Below is a small trained network, with its code and all its weights. Each question gives an input and a class and asks what happens when units are switched off, that is, made to give their printed mean instead of their output.

import numpy as np


def w(rows, s, z=0):
    codes = np.array(rows[::2]) - 128.0
    scale = np.full(codes.shape[1], s)
    scale[-1] = z or s
    return codes * scale


def f(y):
    return np.maximum(y, 0)


def log_softmax(a):
    a = a - a.max(-1, keepdims=True)
    return a - np.log(np.exp(a).sum(-1, keepdims=True))


def net(x, mask):
    res = np.array(x, float).reshape(1, 4) / 4 @ E
    y = f(res @ A[0][:, :-1].T + A[0][:, -1])
    res = res + np.where(mask, y, B[0][:, -1]) @ B[0][:, :-1]
    return log_softmax(res[-1] @ U[:, :-1].T + U[:, -1])


A, B = {}, {}
E = w([
[72,68,108,63,126,98,191,126,104,201,112,159],'x0',
[181,116,164,133,180,85,165,142,52,69,132,197],'x1',
[141,31,64,109,166,250,110,85,151,100,152,198],'x2',
[136,72,191,97,104,136,49,197,119,153,176,140],'x3',
],0.011)
A[0] = w([
[172,126,161,152,178,82,171,149,2,68,115,178,45],'n0',
[115,153,65,178,142,141,167,83,128,151,92,109,95],'n1',
[124,153,68,159,133,120,185,56,118,111,70,91,56],'n2',
[102,171,86,151,164,102,184,68,140,101,80,115,69],'n3',
[130,86,201,74,102,134,46,226,102,177,206,108,88],'n4',
[192,190,154,214,132,130,80,141,196,34,138,72,68],'n5',
[109,196,175,154,83,43,155,160,108,158,99,87,27],'n6',
[59,154,83,140,58,168,98,121,210,196,100,31,2],'n7',
[48,96,108,57,130,75,204,138,102,199,91,133,69],'n8',
[112,160,186,143,109,47,129,158,106,141,92,84,56],'n9',
],0.0082,0.0041)
B[0] = w([
[73,210,179,71,195,81,23,49,128,232,255,96,225],'n0',
[117,59,167,160,95,86,117,129,44,96,162,126,182],'n1',
[85,71,197,183,76,80,81,185,88,52,84,97,188],'n2',
[83,71,179,172,88,81,88,208,101,92,130,77,188],'n3',
[92,88,156,214,84,56,135,177,24,62,105,124,253],'n4',
[222,137,216,48,42,187,220,163,177,149,141,117,231],'n5',
[109,68,71,118,210,200,170,54,112,56,100,216,212],'n6',
[67,193,170,75,206,92,58,45,93,189,224,114,240],'n7',
[248,146,219,41,56,173,202,195,202,135,154,141,223],'n8',
[146,62,60,155,169,205,128,65,128,67,128,178,202],'n9',
],0.0069,0.011)
U = w([
[76,215,161,92,172,66,28,62,110,201,193,105,112],'0',
[89,81,167,254,60,41,111,226,70,66,107,106,103],'1',
[214,152,192,45,48,170,235,191,168,135,138,130,104],'2',
[114,39,43,148,190,255,122,57,123,53,128,203,139],'3',
[147,176,83,166,105,98,162,161,115,133,117,126,251],'4',
[125,172,49,170,127,108,124,164,170,172,47,121,101],'5',
[114,187,44,158,151,114,136,188,158,147,65,119,98],'6',
[142,157,64,169,132,88,117,132,178,174,45,120,106],'7',
],0.009,0.015)

Each question gives the input, the list of numbers given to net, and the class t.
The units are the neurons (one row each of A and B). Each row of codes is followed by its name. A weight is (code - 128) times the scale printed after its matrix; where a second scale follows, it is the last column's (A, B and U).
mask holds one flag per neuron, in row order. A switched-off neuron (its flag False) gives its mean, the last column of its row in B, instead of its output. The means were averaged over made-up inputs and are rounded, as every weight is.
A unit's drop is (log p(t) with every unit on - log p(t) with that unit switched off) / (log p(t) with every unit on - log p(t) with every unit switched off).
The circuit of an input: a set's keep is (log p(t) with only the set's units on - log p(t) with every unit switched off) / (log p(t) with every unit on - log p(t) with every unit switched off). Starting from all 10 units, units are removed one at a time, each time the one whose removal leaves the highest keep (on an exact tie, the one counted first), for as long as the keep stays at least 0.8.
units of the circuit, in order: the units of the circuit, biggest drop first
unit that matters most: the unit with the biggest drop
k most important neurons: the k neurons with the biggest drops, biggest first
drop of u: that unit's drop, to one decimal
input [4,-7,2,-5], class 0: unit that matters most -> n7
input [4,-4,5,-6], class 1: units of the circuit, in order -> (n2, n3)
input [6,-2,6,-6], class 1: 2 most important neurons -> (n2, n5)
input [-4,-4,-8,6], class 3: units of the circuit, in order -> (n6, n9)
input [5,-5,0,7], class 1: 2 most important neurons -> (n4, n0)
input [6,-4,-8,0], class 3: 3 most important neurons -> (n6, n9, n5)
input [4,3,-6,-4], class 3: 3 most important neurons -> (n6, n9, n5)
input [-1,4,8,-8], class 1: units of the circuit, in order -> (n2, n3)
input [4,0,-6,-7], class 1: 2 most important neurons -> (n3, n2)
input [-2,-1,-1,2], class 4: units of the circuit, in order -> (n8, n2, n3, n0)
input [7,-5,1,-5], class 2: 2 most important neurons -> (n8, n0)
input [7,8,4,4], class 0: 2 most important neurons -> (n0, n5)
input [-6,5,-8,-2], class 3: 3 most important neurons -> (n6, n9, n8)
input [7,-3,6,3], class 2: units of the circuit, in order -> (n8)
input [6,8,-4,8], class 0: 2 most important neurons -> (n0, n2)
input [6,1,2,-6], class 1: 2 most important neurons -> (n2, n5)
input [2,1,3,2], class 4: 4 most important neurons -> (n6, n9, n5, n7)
input [-7,-6,0,2], class 2: 2 most important neurons -> (n5, n0)
input [8,-1,-8,7], class 2: 3 most important neurons -> (n8, n2, n3)
input [4,-3,-2,6], class 1: unit that matters most -> n4
input [3,8,8,4], class 0: 2 most important neurons -> (n0, n6)
input [-3,-4,-7,-1], class 3: drop of n0 -> 0.0
input [-7,-2,-8,1], class 3: drop of n8 -> 0.2
input [-4,7,1,-3], class 0: drop of n0 -> 1.5
input [-3,7,0,3], class 0: drop of n0 -> 1.0
